sipe: [ 8.49 -1.17 -4.10 -0.80  1.80]
detur: [-2.44 -1.17 -1.73 -0.22 -0.37]
Vik: [ 8.39 -1.17 -4.09 -0.80 -0.37]
shift +1: [-1.17 -4.10 -0.80] | [-1.16 -4.09 -0.79]
loc: [-4.09] | Vik, 2
tail: [-1.17 -4.09] | [-0.80 -0.37]
tail: [-1.17 -4.09 -0.80] | [-0.37]
which: [ 8.38 -1.18 -4.09 -0.81 -0.37] | Vik
loc: [8.39] | Vik, 0
then: [-4.10 -0.80] | [1.80]

sunuk: [ 0.30 -2.87 -2.12  1.06  3.09 -2.13 -1.72 -9.71  3.51  5.65  2.87 -1.61
 -7.25 -3.31 -4.14 -4.31  0.53]
tudi: [ 0.30 -2.87 -2.12  1.06  3.09 -2.13 -1.72  1.10  3.51  5.65  2.87 -1.61
 -1.38 -3.31 -4.14 -4.31  0.53]
puso: [ 3.11 -1.95 -0.86 -0.68  0.61 -0.62 -2.73 -3.14 -1.04  1.75  0.56 -2.95
 -4.68 -4.72 -4.05 -4.47 -2.50]
which: [ 3.10 -1.94 -0.87 -0.66  0.61 -0.63 -2.74 -3.13 -1.06  1.73  0.56 -2.95
 -4.67 -4.73 -4.04 -4.48 -2.50] | puso
shift +1: [3.09] | [3.10]
which: [ 0.29 -2.87 -2.12  1.06  3.09 -2.13 -1.72 -9.71  3.51  5.65  2.87 -1.61
 -7.25 -3.31 -4.14 -4.31  0.52] | sunuk

